m =
[[ 0.22  0.04 -0.33 -0.25 -0.01 -0.16 -0.11 -0.03 -0.10  0.79  0.26 -0.17]
 [-0.49 -0.32  3.07 -2.50  3.33  0.52 -1.69  2.07  0.80 -1.33  0.24 -0.14]
 [-0.87 -1.31  1.58  1.20  1.07 -0.32  0.61  0.40 -0.34 -2.91 -1.11  0.19]
 [-0.72  0.97  0.02  1.74 -2.03  1.34  0.86 -0.81  0.79 -2.96 -1.05  1.15]
 [-0.27 -0.41 -0.04  1.07 -0.38 -0.18  0.64 -0.32 -0.27 -0.97 -0.53  0.15]
 [-0.30 -0.54 -0.50  1.87 -1.00 -0.34  1.14 -0.75 -0.50 -1.16 -0.77  0.22]
 [-0.06 -0.24  0.01  0.28  0.03 -0.17  0.18 -0.05 -0.16 -0.18 -0.13 -0.03]
 [ 0.83  1.19  1.55 -5.26  3.16  0.71 -3.18  2.22  1.23  3.30  2.15 -0.77]
 [ 0.47 -0.01 -2.09  1.38 -1.85 -0.65  1.00 -1.25 -0.73  1.49  0.04 -0.14]
 [-0.14 -0.07 -0.73  1.45 -1.23 -0.08  0.88 -0.77 -0.26 -0.64 -0.50  0.26]
 [-0.10 -0.28  0.13  0.25  0.14 -0.16  0.15  0.01 -0.14 -0.31 -0.16
  -0.02]]
The entry just right of the smallest entry: 3.16
The 3rd entry in reading order: -0.33
The entry just right of the largest entry -> 0.52
Give the 5th entry in reading order.
-0.01
The entry just left of the smallest entry -> 1.55
The second smallest entry -> -3.18
The entry just right of -0.38 is -0.18
The entry just left of -1.23 -> 1.45
Give the 1st entry in reading order.
0.22
Give the entry just left of 0.13.
-0.28
The 3rd smallest entry is -2.96
The entry just left of 1.14: -0.34
Give the entry just right of -1.16.
-0.77
Give the smallest entry.
-5.26
Give the entry just left of 1.74.
0.02
The entry just right of -2.50 is 3.33

Read these off the row that follows.
1) Which number is the last entry?
2) Which number is the 3rd smallest entry?
3) Which number is the entry just right of 62.93?
4) Which number is the first entry?
5) Which number is the smallest entry?
6) Which number is the entry just left of 191.60?
144.40	62.93	163.03	-79.88	157.71	191.60	-123.13	39.72	57.32
1) 57.32
2) 39.72
3) 163.03
4) 144.40
5) -123.13
6) 157.71

Read these off the matrix that follows. Rows and columns are numbered from 0.
1) Give the entry in the top-right corner.
2) Give the entry in the bottom-right corner.
3) Give the top-left entry.
4) Give the entry at row 1, column 0.
5) Give the entry in row 0 and column 2.
6) Give the entry in row 2 and column 0.
7) Give the entry just right of -3.15.
8) Give the bottom-left entry.
[[ 0.77  0.56  0.10 -0.55 -0.88  1.04  1.36]
 [ 0.96  1.07  1.18 -0.59 -0.47  0.84  0.67]
 [ 1.20  0.96  0.39 -0.48 -1.10  1.62  2.12]
 [ 3.20  3.65  4.13 -0.70 -1.00  3.10  2.89]
 [ 0.02  0.59  1.64  0.34  1.02 -0.62 -1.42]
 [-0.25 -0.46 -0.84  0.30 -0.12  0.07  0.47]
 [-0.50  0.02  1.09 -0.35  0.97 -1.43 -2.56]
 [ 0.48  0.45  0.39 -0.50 -0.41  0.44  0.39]
 [-0.59  0.16  1.66 -0.14  1.45 -1.78 -3.23]
 [ 0.78  0.68  0.43 -0.61 -0.72  0.88  1.00]
 [ 0.01 -0.02 -0.04 -0.55 -0.22 -0.14 -0.32]
 [-2.56 -3.15 -4.12  2.26  0.93 -1.55 -0.28]
 [ 0.57  0.10 -0.85 -0.41 -1.17  1.20  1.96]
 [-0.72 -1.12 -1.73 -0.50 -0.45 -0.54 -0.28]
 [-5.68 -5.41 -4.44  3.66  4.23 -6.05 -6.42]]
1) 1.36
2) -6.42
3) 0.77
4) 0.96
5) 0.10
6) 1.20
7) -4.12
8) -5.68

Read these off the array that follows. Indices start at 0.
1) What is the entry directly below the largest entry?
2) What is the entry directly above 196?
3) What is the top-right entry?
4) What is the entry at row 0, column 2?
5) What is the bottom-right entry?
6) What is the entry just right of 120?
7) What is the entry directly below 196?
8) What is the entry in row 0 and column 1?
[[740 403 439 481 468 439 634 541 420 465]
 [866  98 184 466 248 257 476 604 120  41]
 [273 775 942 450 196 283 529 417 492 604]
 [783 695 941 953 459 590 738 954 537 389]
 [908 224 389 680 405 430 659 754 264 148]
 [928 206 289 674 419 451 533 782 258  93]
 [763  46 425 481 136 141 812 505  43  73]]
1) 754
2) 248
3) 465
4) 439
5) 73
6) 41
7) 459
8) 403
